Below is a small trained network, with its code and all its weights. Each question gives an input and a class and asks what happens when units are switched off, that is, made to give their printed mean instead of their output.

import numpy as np


def w(rows, s, z=0):
    codes = np.array(rows[::2]) - 128.0
    scale = np.full(codes.shape[1], s)
    scale[-1] = z or s
    return codes * scale


def f(y):
    return y / 2 * (1 + np.tanh(0.7978845608 * (y + 0.044715 * y**3)))


def log_softmax(a):
    a = a - a.max(-1, keepdims=True)
    return a - np.log(np.exp(a).sum(-1, keepdims=True))


def net(x, mask):
    res = np.array(x, float).reshape(1, 3) / 4 @ E
    y = f(res @ A[0][:, :-1].T + A[0][:, -1])
    res = res + np.where(mask, y, B[0][:, -1]) @ B[0][:, :-1]
    return log_softmax(res[-1] @ U[:, :-1].T + U[:, -1])


A, B = {}, {}
E = w([
[76,190,127,68,173,10,98,123,69],'x0',
[92,73,246,80,250,93,173,158,207],'x1',
[126,113,101,44,57,125,44,182,172],'x2',
],0.011)
A[0] = w([
[172,187,147,196,63,112,95,93,108,120],'n1',
[131,187,161,171,155,151,232,75,86,218],'n2',
[156,143,128,72,51,98,99,148,207,87],'n3',
[115,57,178,188,47,219,132,119,219,95],'n4',
[106,151,138,82,40,110,136,149,209,84],'n5',
[116,126,147,65,234,188,135,99,210,120],'n6',
[43,232,133,65,201,59,76,111,43,115],'n7',
[166,1,84,175,116,186,129,194,181,135],'n8',
[144,29,135,164,71,206,156,100,165,130],'n9',
[133,50,176,171,73,199,157,118,157,94],'n10',
[112,173,177,67,112,14,64,137,67,95],'n11',
[89,58,183,116,161,108,129,137,142,116],'n12',
[149,75,202,203,120,48,131,213,173,145],'n13',
[121,190,65,182,49,218,74,175,85,137],'n14',
[115,122,170,72,188,177,156,180,182,131],'n15',
[186,148,34,106,103,147,102,93,90,102],'n16',
[84,134,121,119,131,169,106,112,155,254],'n17',
[106,102,91,100,137,141,136,120,134,250],'n18',
[111,104,182,77,156,125,136,163,196,94],'n19',
[207,161,162,231,201,102,153,62,81,94],'n20',
[131,91,148,85,90,127,15,197,168,127],'n21',
[98,91,85,27,80,144,80,168,190,139],'n22',
[166,154,158,188,159,128,200,29,108,97],'n23',
[174,69,152,27,76,144,78,188,90,106],'n24',
[131,183,125,169,100,183,65,43,79,102],'n25',
],0.008,0.0097)
B[0] = w([
[108,141,177,178,67,79,120,114,174,182],'n1',
[205,95,142,91,136,189,128,122,141,221],'n2',
[118,124,107,134,168,99,221,163,143,174],'n3',
[65,77,114,194,178,100,92,112,82,209],'n4',
[136,86,96,139,172,13,179,147,151,158],'n5',
[146,210,154,171,98,95,117,176,172,199],'n6',
[76,74,122,197,162,175,89,123,51,242],'n7',
[104,123,112,172,182,189,105,142,81,213],'n8',
[84,135,81,135,149,115,66,116,67,207],'n9',
[38,105,70,191,204,76,92,123,78,182],'n10',
[102,88,97,213,152,146,107,129,61,211],'n11',
[85,185,155,124,111,77,114,150,139,183],'n12',
[109,161,193,147,105,104,89,133,133,181],'n13',
[119,169,160,129,96,113,134,151,155,249],'n14',
[97,151,179,151,69,96,114,155,161,199],'n15',
[88,212,185,160,131,73,133,191,162,199],'n16',
[174,102,175,35,69,239,54,64,137,214],'n17',
[168,139,137,2,93,228,67,103,121,211],'n18',
[107,187,172,176,112,93,144,131,147,187],'n19',
[179,92,92,122,190,127,214,198,168,183],'n20',
[174,69,82,112,154,136,193,140,187,207],'n21',
[187,75,101,121,195,180,184,166,163,217],'n22',
[181,67,86,127,177,114,211,172,185,175],'n23',
[151,91,104,126,153,100,197,188,146,185],'n24',
[115,162,161,209,73,74,153,163,170,187],'n25',
],0.0094,0.013)
U = w([
[93,77,111,153,149,133,87,141,5,98],'0',
[213,60,114,105,144,130,220,156,169,118],'1',
[121,213,174,138,72,79,123,153,163,91],'2',
[197,98,155,30,67,210,48,105,104,254],'3',
[126,127,95,82,122,75,148,55,125,81],'4',
],0.016,0.0077)

Each question gives the input, the list of numbers given to net, and the class t.
The units are the neurons (one row each of A and B). Each row of codes is followed by its name. A weight is (code - 128) times the scale printed after its matrix; where a second scale follows, it is the last column's (A, B and U).
mask holds one flag per neuron, in row order. A switched-off neuron (its flag False) gives its mean, the last column of its row in B, instead of its output. The means were averaged over made-up inputs and are rounded, as every weight is.
A unit's drop is (log p(t) with every unit on - log p(t) with that unit switched off) / (log p(t) with every unit on - log p(t) with every unit switched off).
The circuit of an input: a set's keep is (log p(t) with only the set's units on - log p(t) with every unit switched off) / (log p(t) with every unit on - log p(t) with every unit switched off). Starting from the 12 units with the biggest drops (on a tie, the unit counted first), units are removed one at a time, each time the one whose removal leaves the highest keep (on an exact tie, the one counted first), for as long as the keep stays at least 0.8.
circuit, biggest first: the units of the circuit, biggest drop first
unit that matters most: the unit with the biggest drop
k most important neurons: the k neurons with the biggest drops, biggest first
drop of u: that unit's drop, to one decimal
input [-6,6,-3], class 0: circuit, biggest first	(n10)
input [-1,-4,1], class 2: 2 most important neurons	(n16; n2)
input [0,-7,-8], class 1: 2 most important neurons	(n20; n23)
input [-6,6,0], class 0: 4 most important neurons	(n4; n10; n8; n9)
input [7,7,-8], class 1: 4 most important neurons	(n20; n23; n2; n9)
input [6,-4,7], class 1: 2 most important neurons	(n21; n22)
input [-2,-6,6], class 1: 2 most important neurons	(n22; n21)
input [-7,7,-1], class 0: 3 most important neurons	(n4; n10; n8)
input [-3,1,1], class 3: 2 most important neurons	(n7; n11)
input [-8,-5,6], class 0: drop of n9	0.1
input [1,-8,-7], class 2: drop of n1	0.6
input [4,-4,-7], class 1: drop of n18	0.0
input [3,3,0], class 3: drop of n4	0.2
input [1,5,-4], class 2: unit that matters most	n22
